Here is a tiny trained network, its code and every weight. The questions are about switching its units off for an input and a class, where a switched-off unit gives its printed mean instead of its output.

import numpy as np


def w(rows, s, z=0):
    codes = np.array(rows[::2]) - 128.0
    scale = np.full(codes.shape[1], s)
    scale[-1] = z or s
    return codes * scale


def f(y):
    return np.maximum(y, 0)


def log_softmax(a):
    a = a - a.max(-1, keepdims=True)
    return a - np.log(np.exp(a).sum(-1, keepdims=True))


def net(x, mask):
    res = np.array(x, float).reshape(1, 8) / 4 @ E
    y = f(res @ A[0][:, :-1].T + A[0][:, -1])
    res = res + np.where(mask, y, B[0][:, -1]) @ B[0][:, :-1]
    return log_softmax(res[-1] @ U[:, :-1].T + U[:, -1])


A, B = {}, {}
E = w([
[200,193,183,124,118,35,127,118,85,164,14,87],'x0',
[35,192,107,68,97,166,189,121,145,203,74,97],'x1',
[77,90,84,158,149,63,8,150,138,236,109,104],'x2',
[139,23,197,31,200,72,187,106,148,203,151,155],'x3',
[125,109,130,119,126,133,131,170,108,119,98,141],'x4',
[128,120,131,130,122,129,128,120,125,126,126,127],'x5',
[240,89,51,125,178,215,173,127,118,170,86,15],'x6',
[62,72,90,144,109,2,203,133,124,44,129,46],'x7',
],0.0076)
A[0] = w([
[89,98,72,157,144,67,104,148,139,161,127,99,84],'N1',
[83,157,163,97,85,91,86,95,131,126,149,157,2],'N2',
[170,132,167,114,92,94,116,120,76,145,99,105,77],'N3',
[145,150,65,173,78,129,59,169,92,55,119,151,92],'N4',
[157,153,104,162,115,153,138,143,118,146,167,91,62],'N5',
[113,109,81,97,151,68,172,163,151,79,120,87,19],'N6',
[125,80,169,39,180,90,177,121,141,172,155,111,35],'N7',
[83,81,86,133,123,52,150,129,140,80,141,43,31],'N8',
[125,108,163,88,149,112,152,129,137,166,151,115,21],'N9',
[82,194,133,101,103,140,142,124,158,152,106,109,68],'N10',
[108,219,71,201,58,176,92,131,103,90,106,87,45],'N11',
[135,159,137,126,159,152,109,147,118,136,112,161,15],'N12',
[57,193,191,164,77,54,132,113,154,131,175,191,24],'N13',
[185,152,178,88,123,179,58,121,128,168,107,176,15],'N14',
[76,166,156,91,75,120,155,183,114,162,143,133,123],'N15',
[134,93,158,85,157,113,136,127,138,147,129,138,20],'N16',
[191,175,188,134,110,40,134,145,97,132,64,129,53],'N17',
[207,126,114,139,159,184,145,149,144,159,117,89,56],'N18',
[165,144,153,77,112,135,154,162,172,87,129,121,50],'N19',
[165,33,170,98,137,94,156,115,134,156,143,198,60],'N20',
[115,89,201,88,212,127,153,102,129,177,120,151,17],'N21',
[214,110,171,163,185,86,88,163,56,87,114,141,130],'N22',
[179,149,161,106,158,177,57,139,125,194,116,179,53],'N23',
[145,154,60,112,146,141,176,153,180,166,120,101,105],'N24',
[109,82,122,151,96,36,174,138,111,101,89,87,71],'N25',
[63,86,46,125,139,150,126,142,202,99,207,138,99],'N26',
[136,174,92,150,131,125,122,182,116,111,131,135,25],'N27',
[200,83,163,200,149,87,63,138,139,61,208,111,134],'N28',
[184,181,164,99,91,173,216,55,112,51,152,137,54],'N29',
[191,87,44,100,163,148,113,113,100,154,114,47,18],'N30',
[153,208,155,120,117,83,132,110,111,164,51,78,90],'N31',
[57,139,205,100,137,114,91,175,120,102,97,170,2],'N32',
[80,93,94,166,118,107,33,152,116,227,112,97,66],'N33',
[154,173,179,150,151,81,103,66,126,129,79,71,34],'N34',
[127,97,108,113,98,98,128,76,143,97,125,98,53],'N35',
[152,150,165,122,152,174,116,149,174,171,98,164,20],'N36',
[130,145,149,161,141,183,106,48,170,158,159,119,99],'N37',
[152,162,187,143,119,170,254,128,116,84,137,145,57],'N38',
[176,141,51,131,173,148,167,102,138,131,101,75,31],'N39',
[46,162,101,65,98,155,191,119,129,185,78,85,147],'N40',
[116,108,97,140,150,104,46,120,142,198,109,110,52],'N41',
[103,89,82,156,125,182,137,108,139,109,144,153,33],'N42',
[165,101,72,125,161,189,160,130,119,173,106,60,26],'N43',
[164,91,57,123,150,128,161,163,113,128,108,55,54],'N44',
],0.0098,0.0082)
B[0] = w([
[158,136,96,99,145,79,187,166,81,141,93,147,203],'N1',
[149,91,189,147,101,115,94,115,120,70,113,172,166],'N2',
[102,115,127,82,140,172,116,151,162,135,170,138,169],'N3',
[153,138,139,133,136,105,114,122,167,147,104,54,207],'N4',
[129,112,171,100,127,109,120,128,138,117,123,117,150],'N5',
[138,190,120,172,83,148,125,133,103,104,162,130,178],'N6',
[179,154,123,159,108,129,86,149,181,130,99,36,206],'N7',
[142,202,117,157,71,140,172,119,91,100,164,134,217],'N8',
[175,119,121,140,107,125,117,121,154,139,120,78,152],'N9',
[84,103,96,204,157,113,127,77,153,150,135,136,175],'N10',
[209,135,138,133,122,87,114,135,193,124,115,1,228],'N11',
[123,148,138,149,115,149,126,142,119,117,134,112,136],'N12',
[141,91,201,126,91,99,74,110,97,75,91,163,224],'N13',
[114,197,94,163,68,159,159,140,80,52,186,123,179],'N14',
[131,117,119,143,171,164,94,78,121,160,111,152,195],'N15',
[123,138,122,121,91,105,96,143,170,123,108,77,151],'N16',
[73,62,139,67,147,185,114,159,127,153,199,108,212],'N17',
[103,132,171,130,107,99,79,108,108,101,122,164,177],'N18',
[130,127,97,109,100,101,149,147,131,131,110,150,147],'N19',
[154,143,132,128,138,112,87,118,174,131,118,39,202],'N20',
[177,132,118,157,96,103,119,150,177,104,117,46,183],'N21',
[90,118,90,148,186,161,135,56,156,156,112,145,211],'N22',
[122,195,108,167,72,134,182,131,86,106,160,133,193],'N23',
[105,113,144,142,148,121,83,96,133,121,117,163,182],'N24',
[128,223,118,179,97,181,140,138,93,102,189,138,223],'N25',
[92,94,154,60,159,218,127,162,123,150,193,116,219],'N26',
[141,126,127,123,96,130,107,131,153,126,111,90,141],'N27',
[82,123,98,178,168,142,161,61,155,191,76,166,229],'N28',
[148,119,102,84,146,66,157,206,125,163,98,188,216],'N29',
[122,100,181,147,91,118,87,115,130,98,109,172,188],'N30',
[90,77,133,96,163,203,137,147,141,147,187,120,214],'N31',
[142,91,181,165,99,119,75,105,113,87,102,163,171],'N32',
[149,129,101,56,144,85,169,165,125,154,92,166,227],'N33',
[92,75,121,80,122,169,121,166,112,120,147,115,171],'N34',
[142,156,112,154,115,130,145,122,93,111,140,124,149],'N35',
[118,153,109,181,94,133,170,121,117,107,172,112,157],'N36',
[119,170,134,117,135,138,159,128,97,105,161,106,165],'N37',
[165,110,82,85,130,58,171,164,88,165,99,157,201],'N38',
[147,116,168,127,108,98,87,111,128,107,132,168,175],'N39',
[111,140,82,189,190,153,140,54,158,156,104,152,252],'N40',
[179,101,70,82,118,55,188,179,113,124,101,179,189],'N41',
[88,91,128,93,106,156,123,167,130,161,178,101,156],'N42',
[119,75,186,149,95,105,91,107,102,101,123,161,192],'N43',
[120,138,177,138,97,118,89,118,125,77,114,181,186],'N44',
],0.009,0.011)
U = w([
[131,91,252,144,76,89,72,96,122,89,103,186,96],'0',
[166,156,137,137,108,93,113,141,217,131,106,2,106],'1',
[120,238,102,164,70,152,175,131,79,102,190,141,106],'2',
[147,118,66,72,138,44,176,196,123,149,84,193,109],'3',
[79,57,144,72,149,220,125,167,151,144,210,113,117],'4',
[116,157,154,120,163,126,131,108,131,124,114,130,252],'5',
[99,126,81,179,173,147,143,27,185,159,104,168,113],'6',
],0.0067,0.02)

Each question gives the input, the list of numbers given to net, and the class t.
The units are the neurons (one row each of A and B). Each row of codes is followed by its name. A weight is (code - 128) times the scale printed after its matrix; where a second scale follows, it is the last column's (A, B and U).
mask holds one flag per neuron, in row order. A switched-off neuron (its flag False) gives its mean, the last column of its row in B, instead of its output. The means were averaged over made-up inputs and are rounded, as every weight is.
A unit's drop is (log p(t) with every unit on - log p(t) with that unit switched off) / (log p(t) with every unit on - log p(t) with every unit switched off).
The circuit of an input: a set's keep is (log p(t) with only the set's units on - log p(t) with every unit switched off) / (log p(t) with every unit on - log p(t) with every unit switched off). Starting from the 12 units with the biggest drops (on a tie, the unit counted first), units are removed one at a time, each time the one whose removal leaves the highest keep (on an exact tie, the one counted first), for as long as the keep stays at least 0.8.
circuit, biggest first: the units of the circuit, biggest drop first
most important unit: the unit with the biggest drop
top k neurons: the k neurons with the biggest drops, biggest first
drop when u is switched off: that unit's drop, to one decimal
input [8,-4,-1,-4,8,8,6,-7], class 4: circuit, biggest first	[N17; N31]
input [0,-5,-3,5,-4,2,-1,-4], class 1: most important unit	N20
input [8,-8,5,1,-8,-2,8,5], class 0: top 3 neurons	[N30; N44; N39]
input [7,1,6,-6,-4,-3,-2,3], class 4: top 3 neurons	[N31; N17; N34]
input [2,-8,-1,-7,2,-4,4,-4], class 6: top 2 neurons	[N28; N22]
input [2,7,-2,3,-2,0,7,-6], class 0: circuit, biggest first	[N43; N18]
input [-5,-3,5,-1,0,-5,-3,-4], class 3: circuit, biggest first	[N33; N41]
input [8,-4,6,-7,1,0,7,0], class 4: circuit, biggest first	[N31; N17]
input [8,3,7,8,-2,6,-1,6], class 1: top 2 neurons	[N7; N21]
input [2,3,-7,7,-4,3,7,7], class 0: circuit, biggest first	[N44; N43]
input [-1,6,-5,-4,-8,-5,5,-8], class 2: top 2 neurons	[N14; N23]
input [-5,5,-4,7,6,-1,-8,4], class 0: top 2 neurons	[N13; N32]
input [-4,6,-3,5,-5,-2,-2,4], class 6: top 3 neurons	[N40; N11; N15]
input [3,-7,-1,-5,-3,-6,1,-8], class 2: most important unit	N14
input [-8,-6,8,1,-5,-5,7,-7], class 3: top 3 neurons	[N41; N33; N25]
input [5,1,-2,4,3,-6,-4,-5], class 2: top 3 neurons	[N14; N23; N26]
input [-2,1,-8,-4,-5,-3,7,0], class 3: top 2 neurons	[N29; N38]
input [-3,-4,0,-8,2,-8,1,-8], class 1: top 2 neurons	[N11; N4]
input [-6,7,8,-4,-6,-5,2,-8], class 2: top 3 neurons	[N23; N14; N37]
input [-3,-8,7,-6,-6,6,-4,-6], class 6: circuit, biggest first	[N28]
input [-6,-2,2,-2,-3,6,4,1], class 4: drop when N26 is switched off	0.6
input [-5,8,-1,4,-3,-2,-3,-8], class 2: drop when N23 is switched off	0.4
input [-6,7,-1,1,3,-8,-6,-1], class 6: drop when N15 is switched off	0.5
